Below are the code and all the weights of a small trained network. Each question names an input and a class and asks about switching units off, where a switched-off unit gives its printed mean instead of its output.

import numpy as np


def w(rows, s, z=0):
    codes = np.array(rows[::2]) - 128.0
    scale = np.full(codes.shape[1], s)
    scale[-1] = z or s
    return codes * scale


def f(y):
    return y / 2 * (1 + np.tanh(0.7978845608 * (y + 0.044715 * y**3)))


def log_softmax(a):
    a = a - a.max(-1, keepdims=True)
    return a - np.log(np.exp(a).sum(-1, keepdims=True))


def net(x, mask):
    res = np.array(x, float).reshape(1, 6) / 4 @ E
    y = f(res @ A[0][:, :-1].T + A[0][:, -1])
    res = res + np.where(mask, y, B[0][:, -1]) @ B[0][:, :-1]
    return log_softmax(res[-1] @ U[:, :-1].T + U[:, -1])


A, B = {}, {}
E = w([
[207,163,155,40,147,115,179,115,13,184],'x0',
[167,162,68,160,87,86,99,74,51,90],'x1',
[180,189,194,65,54,133,116,181,149,83],'x2',
[187,113,162,130,102,52,81,131,166,61],'x3',
[135,48,187,95,126,38,88,118,110,115],'x4',
[187,254,51,190,77,97,45,170,127,111],'x5',
],0.0069)
A[0] = w([
[142,151,186,41,199,144,210,144,59,209,185],'N0',
[143,6,237,57,131,56,183,55,122,102,193],'N1',
[119,158,198,7,184,205,254,148,144,208,210],'N2',
[96,61,113,243,97,58,12,156,211,72,234],'N3',
[92,87,112,104,237,201,235,74,58,223,225],'N4',
[59,74,34,179,176,152,218,122,101,194,173],'N5',
[50,116,18,188,244,224,193,44,91,223,180],'N6',
[72,120,145,140,119,172,80,202,254,130,253],'N7',
],0.0046,0.0033)
B[0] = w([
[181,54,129,138,157,150,120,213,140,254,212],'N0',
[128,83,190,31,198,148,167,119,48,96,226],'N1',
[187,52,137,150,71,157,171,183,181,168,235],'N2',
[35,238,107,131,236,175,63,47,173,51,219],'N3',
[115,58,155,159,90,69,229,111,132,215,253],'N4',
[14,123,142,221,113,91,167,43,122,147,210],'N5',
[85,170,109,238,85,86,171,42,131,162,250],'N6',
[91,159,132,197,172,199,103,130,195,82,204],'N7',
],0.0062,0.0072)
U = w([
[213,243,63,136,2,76,56,139,45,68,252],'0',
[140,87,160,135,89,228,181,218,227,162,86],'1',
[203,68,148,71,135,69,130,182,47,216,133],'2',
[58,185,98,165,195,150,14,98,203,74,107],'3',
[92,97,204,39,168,116,169,84,67,19,104],'4',
[54,109,130,184,93,58,208,55,121,208,92],'5',
],0.0061,0.0036)

Each question gives the input, the list of numbers given to net, and the class t.
The units are the neurons (one row each of A and B). Each row of codes is followed by its name. A weight is (code - 128) times the scale printed after its matrix; where a second scale follows, it is the last column's (A, B and U).
mask holds one flag per neuron, in row order. A switched-off neuron (its flag False) gives its mean, the last column of its row in B, instead of its output. The means were averaged over made-up inputs and are rounded, as every weight is.
A unit's drop is (log p(t) with every unit on - log p(t) with that unit switched off) / (log p(t) with every unit on - log p(t) with every unit switched off).
The circuit of an input: a set's keep is (log p(t) with only the set's units on - log p(t) with every unit switched off) / (log p(t) with every unit on - log p(t) with every unit switched off). Starting from all 8 units, units are removed one at a time, each time the one whose removal leaves the highest keep (on an exact tie, the one counted first), for as long as the keep stays at least 0.8.
units of the circuit, in order: the units of the circuit, biggest drop first
k most important neurons: the k neurons with the biggest drops, biggest first
drop when u is switched off: that unit's drop, to one decimal
input [-7,4,-5,-2,4,-3], class 3: units of the circuit, in order : N3
input [5,-4,6,-5,5,-8], class 2: units of the circuit, in order : N1; N0
input [0,0,-4,1,4,4], class 3: 2 most important neurons : N3; N4
input [5,4,-8,8,2,-8], class 2: units of the circuit, in order : N3; N0; N7
input [2,4,8,2,-3,-7], class 2: 2 most important neurons : N3; N7
input [-1,-1,4,6,1,1], class 3: units of the circuit, in order : N3; N4
input [6,4,-2,3,4,-5], class 2: 2 most important neurons : N0; N3
input [3,0,-4,1,2,3], class 0: 2 most important neurons : N4; N1
input [-7,-4,5,3,5,-8], class 4: drop when N1 is switched off : 1.1
input [-5,-6,-3,-1,5,4], class 3: drop when N7 is switched off : 0.0
input [-1,-3,0,4,-3,-1], class 3: drop when N7 is switched off : 0.1
